Below are the code and all the weights of a small trained network. Each question names an input and a target symbol and asks about switching units off, where a switched-off unit gives its printed mean instead of its output.

import numpy as np


def w(rows, s, z=0):
    codes = np.array(rows[::2]) - 128.0
    scale = np.full(codes.shape[1], s)
    scale[-1] = z or s
    return codes * scale


def f(y):
    return np.maximum(y, 0)


def softmax(a):
    e = np.exp(a - a.max(-1, keepdims=True))
    return e / e.sum(-1, keepdims=True)


def log_softmax(a):
    a = a - a.max(-1, keepdims=True)
    return a - np.log(np.exp(a).sum(-1, keepdims=True))


def net(x, mask):
    ids = ['ΔΞΠΣΨαβγεηθλμτω'.index(c) for c in x.split()]
    T = len(ids)
    res = E[ids] + P[:T]
    u = 0
    for l in range(2):
        r = res
        for j in range(2):
            rows = slice(2 * j, 2 * j + 2)
            q, k, v = (r @ M[l][rows].T for M in (Q, K, V))
            z = softmax(np.where(np.tri(T) > 0, q @ k.T / 2**0.5, -1e9)) @ v
            o = O[l][rows]
            res = res + np.where(mask[u + j], z, o[:, -1]) @ o[:, :-1]
        u += 2
        y = f(res @ A[l][:, :-1].T + A[l][:, -1])
        res = res + np.where(mask[u : u + 16], y, B[l][:, -1]) @ B[l][:, :-1]
        u += 16
    return log_softmax(res[-1] @ U[:, :-1].T + U[:, -1])


Q, K, V, O, A, B = {}, {}, {}, {}, {}, {}
E = w([
[208,73,56],'Δ',
[73,97,82],'Ξ',
[120,34,101],'Π',
[90,135,187],'Σ',
[140,84,93],'Ψ',
[37,130,123],'α',
[97,97,181],'β',
[200,251,83],'γ',
[61,155,196],'ε',
[108,241,12],'η',
[91,76,184],'θ',
[41,118,16],'λ',
[92,138,192],'μ',
[227,188,203],'τ',
[12,156,163],'ω',
],0.017)
P = w([
[51,1,154],'0',
[79,53,144],'1',
[90,76,138],'2',
[135,105,148],'3',
[131,113,150],'4',
[127,118,149],'5',
[125,125,145],'6',
[121,128,143],'7',
],0.0064)
Q[0] = w([
[253,119,106],'L0H1',
[98,115,87],'L0H1',
[84,156,130],'L0H2',
[102,98,130],'L0H2',
],0.011)
K[0] = w([
[202,74,128],'L0H1',
[116,158,5],'L0H1',
[79,163,107],'L0H2',
[115,110,139],'L0H2',
],0.014)
V[0] = w([
[83,97,7],'L0H1',
[230,38,219],'L0H1',
[48,199,1],'L0H2',
[26,205,195],'L0H2',
],0.0058)
O[0] = w([
[195,98,145,218],'L0H1',
[254,235,178,2],'L0H1',
[101,176,129,222],'L0H2',
[177,186,114,161],'L0H2',
],0.0072,0.0063)
A[0] = w([
[111,100,186,119],'L0N1',
[101,106,127,91],'L0N2',
[116,68,176,162],'L0N3',
[120,161,126,84],'L0N4',
[110,179,131,1],'L0N5',
[104,156,111,65],'L0N6',
[149,249,86,146],'L0N7',
[73,203,78,83],'L0N8',
[50,174,129,48],'L0N9',
[101,70,88,60],'L0N10',
[114,85,56,166],'L0N11',
[95,208,151,31],'L0N12',
[120,101,101,163],'L0N13',
[98,182,89,68],'L0N14',
[175,151,147,103],'L0N15',
[158,181,121,83],'L0N16',
],0.017,0.0064)
B[0] = w([
[172,250,56,165],'L0N1',
[155,133,121,170],'L0N2',
[115,227,79,196],'L0N3',
[200,183,166,138],'L0N4',
[159,86,165,134],'L0N5',
[173,83,70,153],'L0N6',
[87,162,184,187],'L0N7',
[137,121,67,216],'L0N8',
[171,152,73,205],'L0N9',
[192,91,148,214],'L0N10',
[86,119,186,247],'L0N11',
[199,78,165,151],'L0N12',
[133,150,139,191],'L0N13',
[177,154,107,177],'L0N14',
[119,52,206,142],'L0N15',
[2,135,139,143],'L0N16',
],0.0076,0.015)
Q[1] = w([
[101,59,153],'L1H1',
[99,39,215],'L1H1',
[255,14,253],'L1H2',
[39,51,169],'L1H2',
],0.0067)
K[1] = w([
[194,41,7],'L1H1',
[156,141,217],'L1H1',
[151,94,243],'L1H2',
[119,2,104],'L1H2',
],0.0067)
V[1] = w([
[194,124,143],'L1H1',
[137,121,183],'L1H1',
[2,61,132],'L1H2',
[52,127,100],'L1H2',
],0.0091)
O[1] = w([
[175,88,123,73],'L1H1',
[94,127,114,1],'L1H1',
[144,108,39,19],'L1H2',
[144,113,254,210],'L1H2',
],0.0079,0.0044)
A[1] = w([
[95,133,142,171],'L1N1',
[104,165,161,143],'L1N2',
[184,97,163,133],'L1N3',
[198,133,109,22],'L1N4',
[252,134,125,2],'L1N5',
[169,165,118,123],'L1N6',
[113,173,129,58],'L1N7',
[132,107,94,44],'L1N8',
[87,89,122,245],'L1N9',
[151,102,156,137],'L1N10',
[111,151,148,146],'L1N11',
[123,160,103,71],'L1N12',
[132,151,115,88],'L1N13',
[172,158,130,114],'L1N14',
[128,190,102,219],'L1N15',
[156,98,98,98],'L1N16',
],0.025,0.0085)
B[1] = w([
[124,182,164,161],'L1N1',
[152,89,79,197],'L1N2',
[101,52,178,145],'L1N3',
[149,161,194,142],'L1N4',
[90,221,211,145],'L1N5',
[132,106,178,181],'L1N6',
[124,92,139,178],'L1N7',
[237,86,186,139],'L1N8',
[5,181,131,169],'L1N9',
[147,47,87,141],'L1N10',
[165,105,107,174],'L1N11',
[124,62,144,164],'L1N12',
[137,71,184,153],'L1N13',
[115,154,176,169],'L1N14',
[174,143,95,251],'L1N15',
[137,103,86,148],'L1N16',
],0.011,0.019)
U = w([
[186,75,44,181],'Δ',
[143,190,162,164],'Ξ',
[101,220,196,119],'Π',
[103,165,172,68],'Σ',
[96,132,147,141],'Ψ',
[97,117,145,101],'α',
[98,118,149,74],'β',
[52,210,164,158],'γ',
[87,116,219,24],'ε',
[78,114,155,173],'η',
[114,22,158,3],'θ',
[84,53,47,146],'λ',
[95,111,153,105],'μ',
[103,250,14,178],'τ',
[91,105,149,139],'ω',
],0.013,0.0062)

Each question gives the input, a string of symbols that net reads in full, and the target symbol t.
The units are the heads (2 rows each of Q, K, V and O) and the neurons (one row each of A and B). Each row of codes is followed by its name. A weight is (code - 128) times the scale printed after its matrix; where a second scale follows, it is the last column's (O, A, B and U).
mask holds one flag per unit, layer by layer, with each layer's heads first. A switched-off unit (its flag False) gives its mean, the last column of its rows in O or B, instead of its output. The means were averaged over made-up inputs and are rounded, as every weight is.
A unit's drop is (log p(t) with every unit on - log p(t) with that unit switched off) / (log p(t) with every unit on - log p(t) with every unit switched off).
The circuit of an input: a set's keep is (log p(t) with only the set's units on - log p(t) with every unit switched off) / (log p(t) with every unit on - log p(t) with every unit switched off). Starting from the 12 units with the biggest drops (on a tie, the unit counted first), units are removed one at a time, each time the one whose removal leaves the highest keep (on an exact tie, the one counted first), for as long as the keep stays at least 0.8.
circuit, biggest first: the units of the circuit, biggest drop first
most important unit: the unit with the biggest drop
k most important neurons: the k neurons with the biggest drops, biggest first
top k neurons in layer l: the k neurons of layer l with the biggest drops, biggest first
drop when u is switched off: that unit's drop, to one decimal
input γ Ξ η, target Δ: circuit, biggest first	L1N9, L1N12
input Π θ η ω μ Π Π τ, target θ: 3 most important neurons	L0N15, L1N2, L1N10
input η Ξ α Ξ θ α Π ω, target Δ: 2 most important neurons	L0N10, L1N15
input λ η θ Ψ τ Π, target τ: most important unit	L0N3
input λ Π η γ η β η, target Π: 2 most important neurons	L0N14, L0N6
input Π ω β Σ α λ, target λ: 3 most important neurons	L0N10, L0N3, L0N7
input ε θ τ τ Ψ, target τ: 4 most important neurons	L0N10, L0N15, L0N9, L0N12
input γ τ Ξ Σ α ω μ ω, target Ξ: 4 most important neurons	L0N12, L0N11, L0N9, L0N7
input γ γ Ψ, target γ: top 2 neurons in layer 1	L1N9, L1N2
input η η Π ω η α θ, target Δ: 2 most important neurons	L0N1, L1N2
input Δ Π η θ ω Π η λ, target λ: 2 most important neurons	L0N10, L0N11
input η ω Π Ψ γ τ Δ η, target Ξ: 2 most important neurons	L0N14, L0N6
input λ λ η η Ξ ω γ, target Δ: top 3 neurons in layer 0	L0N16, L0N7, L0N10
input θ η Ξ Ξ Σ, target Δ: 2 most important neurons	L1N2, L1N9
input μ η η ε, target Δ: 2 most important neurons	L0N10, L0N14
input θ α β, target Δ: top 2 neurons in layer 0	L0N1, L0N3
input γ α Σ η, target Δ: most important unit	L0N7
input η γ Ψ ε β Ξ, target γ: 2 most important neurons	L1N9, L0N11
input β Ψ ω μ η Σ γ, target Δ: 2 most important neurons	L0N16, L1N2
input λ λ λ λ Π, target λ: 3 most important neurons	L0N11, L0N10, L0N9
input α α Ψ Ξ γ γ γ Ψ, target γ: top 3 neurons in layer 1	L1N9, L1N2, L1N15
input θ ε ω θ α α Ξ, target γ: top 3 neurons in layer 1	L1N9, L1N15, L1N2
input μ η ε τ α, target τ: top neuron in layer 0	L0N3
input β Δ λ τ, target θ: top 2 neurons in layer 0	L0N15, L0N3
input η η λ μ, target Δ: drop when L1N15 is switched off	0.2
input λ λ Δ η η η, target Π: drop when L1N14 is switched off	0.1
input ω ε λ ε, target Ξ: drop when L1N1 is switched off	0.0
input η ω Π β α ω, target Ξ: drop when L0N7 is switched off	1.1
